Below is a small trained network, with its code and all its weights. Each question gives an input and a target symbol and asks what happens when units are switched off, that is, made to give their printed mean instead of their output.

import numpy as np


def w(rows, s, z=0):
    codes = np.array(rows[::2]) - 128.0
    scale = np.full(codes.shape[1], s)
    scale[-1] = z or s
    return codes * scale


def f(y):
    return np.maximum(y, 0)


def softmax(a):
    e = np.exp(a - a.max(-1, keepdims=True))
    return e / e.sum(-1, keepdims=True)


def log_softmax(a):
    a = a - a.max(-1, keepdims=True)
    return a - np.log(np.exp(a).sum(-1, keepdims=True))


def net(x, mask):
    ids = ['αβγδεζθλξστφ'.index(c) for c in x.split()]
    T = len(ids)
    res = E[ids] + P[:T]
    r = res
    for j in range(2):
        rows = slice(3 * j, 3 * j + 3)
        q, k, v = (r @ M[0][rows].T for M in (Q, K, V))
        z = softmax(np.where(np.tri(T) > 0, q @ k.T / 3**0.5, -1e9)) @ v
        o = O[0][rows]
        res = res + np.where(mask[j], z, o[:, -1]) @ o[:, :-1]
    y = f(res @ A[0][:, :-1].T + A[0][:, -1])
    res = res + np.where(mask[2:6], y, B[0][:, -1]) @ B[0][:, :-1]
    return log_softmax(res[-1] @ U[:, :-1].T + U[:, -1])


Q, K, V, O, A, B = {}, {}, {}, {}, {}, {}
E = w([
[157,88,208,106,157],'α',
[68,73,93,98,132],'β',
[99,220,196,82,33],'γ',
[49,108,119,217,43],'δ',
[157,209,53,168,156],'ε',
[84,75,81,124,166],'ζ',
[125,158,137,250,168],'θ',
[128,69,119,154,21],'λ',
[140,145,7,121,146],'ξ',
[202,81,215,142,156],'σ',
[104,56,102,186,161],'τ',
[206,101,186,165,205],'φ',
],0.016)
P = w([
[15,118,172,138,254],'0',
[99,175,146,142,165],'1',
[105,159,140,153,154],'2',
[120,153,124,156,135],'3',
[136,141,115,160,122],'4',
[151,131,105,166,110],'5',
[169,121,95,169,95],'6',
[187,108,84,171,76],'7',
[201,98,77,173,62],'8',
[219,88,65,179,51],'9',
],0.0098)
Q[0] = w([
[143,132,96,57,152],'H1',
[209,178,149,45,147],'H1',
[130,64,188,127,153],'H1',
[113,9,206,152,158],'H2',
[180,111,199,101,143],'H2',
[213,155,134,2,163],'H2',
],0.026)
K[0] = w([
[118,151,150,93,93],'H1',
[81,194,200,79,142],'H1',
[78,91,177,154,166],'H1',
[153,99,109,127,251],'H2',
[111,123,164,85,196],'H2',
[50,221,140,72,128],'H2',
],0.027)
V[0] = w([
[234,119,199,199,250],'H1',
[130,160,43,187,170],'H1',
[126,155,69,39,185],'H1',
[122,134,236,154,85],'H2',
[165,198,80,231,179],'H2',
[196,61,150,75,167],'H2',
],0.016)
O[0] = w([
[252,67,27,180,128,181],'H1',
[171,212,136,123,173,255],'H1',
[154,196,154,140,33,56],'H1',
[177,84,130,95,78,158],'H2',
[157,63,173,209,177,233],'H2',
[171,193,122,191,37,70],'H2',
],0.013,0.0082)
A[0] = w([
[95,128,7,77,105,103],'N1',
[195,104,141,96,134,3],'N2',
[39,63,98,167,65,125],'N3',
[104,71,50,117,76,178],'N4',
],0.018,0.006)
B[0] = w([
[115,24,96,115,12,188],'N1',
[60,136,147,70,57,252],'N2',
[168,131,68,127,61,207],'N3',
[115,176,148,141,249,216],'N4',
],0.016,0.019)
U = w([
[178,122,134,91,70,160],'α',
[64,119,166,105,31,13],'β',
[136,145,122,49,115,203],'γ',
[11,131,77,105,121,1],'δ',
[70,125,160,110,98,149],'ε',
[37,197,41,142,119,188],'ζ',
[110,53,144,128,105,87],'θ',
[78,126,2,136,94,73],'λ',
[79,168,190,122,67,183],'ξ',
[188,199,60,109,62,218],'σ',
[131,128,14,168,142,152],'τ',
[148,115,101,207,24,121],'φ',
],0.0091,0.0086)

Each question gives the input, a string of symbols that net reads in full, and the target symbol t.
The units are the heads (3 rows each of Q, K, V and O) and the neurons (one row each of A and B). Each row of codes is followed by its name. A weight is (code - 128) times the scale printed after its matrix; where a second scale follows, it is the last column's (O, A, B and U).
mask holds one flag per unit, heads first, then neurons. A switched-off unit (its flag False) gives its mean, the last column of its rows in O or B, instead of its output. The means were averaged over made-up inputs and are rounded, as every weight is.
A unit's drop is (log p(t) with every unit on - log p(t) with that unit switched off) / (log p(t) with every unit on - log p(t) with every unit switched off).
The circuit of an input: a set's keep is (log p(t) with only the set's units on - log p(t) with every unit switched off) / (log p(t) with every unit on - log p(t) with every unit switched off). Starting from all 6 units, units are removed one at a time, each time the one whose removal leaves the highest keep (on an exact tie, the one counted first), for as long as the keep stays at least 0.8.
units of the circuit, in order: the units of the circuit, biggest drop first
most important unit: the unit with the biggest drop
k most important neurons: the k neurons with the biggest drops, biggest first
heads that matter: for each layer, one digit per head in row order, 1 if its drop is at least 0.15 and else 0, layers parted by /
input λ φ ζ φ τ, target φ: most important neuron	[N4]
input λ ζ ε ζ τ θ ξ θ, target ξ: heads that matter	10
input ξ σ β σ β ζ δ σ ζ α, target τ: heads that matter	01
input θ λ δ ζ φ ε λ φ, target β: units of the circuit, in order	[N2 H1 H2]
input ζ θ β δ β τ σ, target σ: units of the circuit, in order	[H2 H1]
input σ α γ τ δ θ β τ, target τ: heads that matter	01
input δ θ θ ξ α σ θ, target σ: units of the circuit, in order	[H1 H2]
input γ ζ ζ τ ξ θ σ δ, target σ: heads that matter	01
input θ α α α α β ε β, target ε: units of the circuit, in order	[H1 H2]
input ε φ φ γ λ δ ε, target γ: units of the circuit, in order	[H2 H1 N3]
input β α δ τ δ φ α δ, target φ: 3 most important neurons	[N4 N3 N2]
input ε δ β θ θ ε, target γ: units of the circuit, in order	[H2 H1]
input α λ β α λ λ λ β, target λ: 3 most important neurons	[N3 N2 N1]
input γ ε θ δ τ θ β, target τ: heads that matter	00
input τ ζ α β θ ζ φ δ, target φ: heads that matter	01
input δ σ δ δ δ, target δ: heads that matter	11
input α τ β δ λ θ γ σ β, target σ: units of the circuit, in order	[H2 N3 H1 N1]
input λ γ δ, target λ: 2 most important neurons	[N3 N2]
input ξ β ε ε ξ ξ ξ ζ β, target ξ: 2 most important neurons	[N4 N3]
input α λ θ λ ξ α, target λ: 3 most important neurons	[N4 N1 N2]
input ε α β α β ζ φ, target θ: units of the circuit, in order	[H2]
input γ ξ σ γ α, target φ: most important unit	N3
input τ β α β φ γ ξ, target β: 2 most important neurons	[N1 N4]
input β γ ζ α σ, target ξ: heads that matter	10
input θ α λ φ ε, target σ: heads that matter	10
input σ δ λ ξ ζ ζ φ, target δ: units of the circuit, in order	[N2 N4 H1]
input ε τ δ, target τ: units of the circuit, in order	[N2]
input ε λ σ τ σ, target θ: 2 most important neurons	[N2 N3]
input δ ζ β β ε ζ, target ζ: heads that matter	11
input λ σ ζ γ φ ε, target β: 2 most important neurons	[N1 N2]
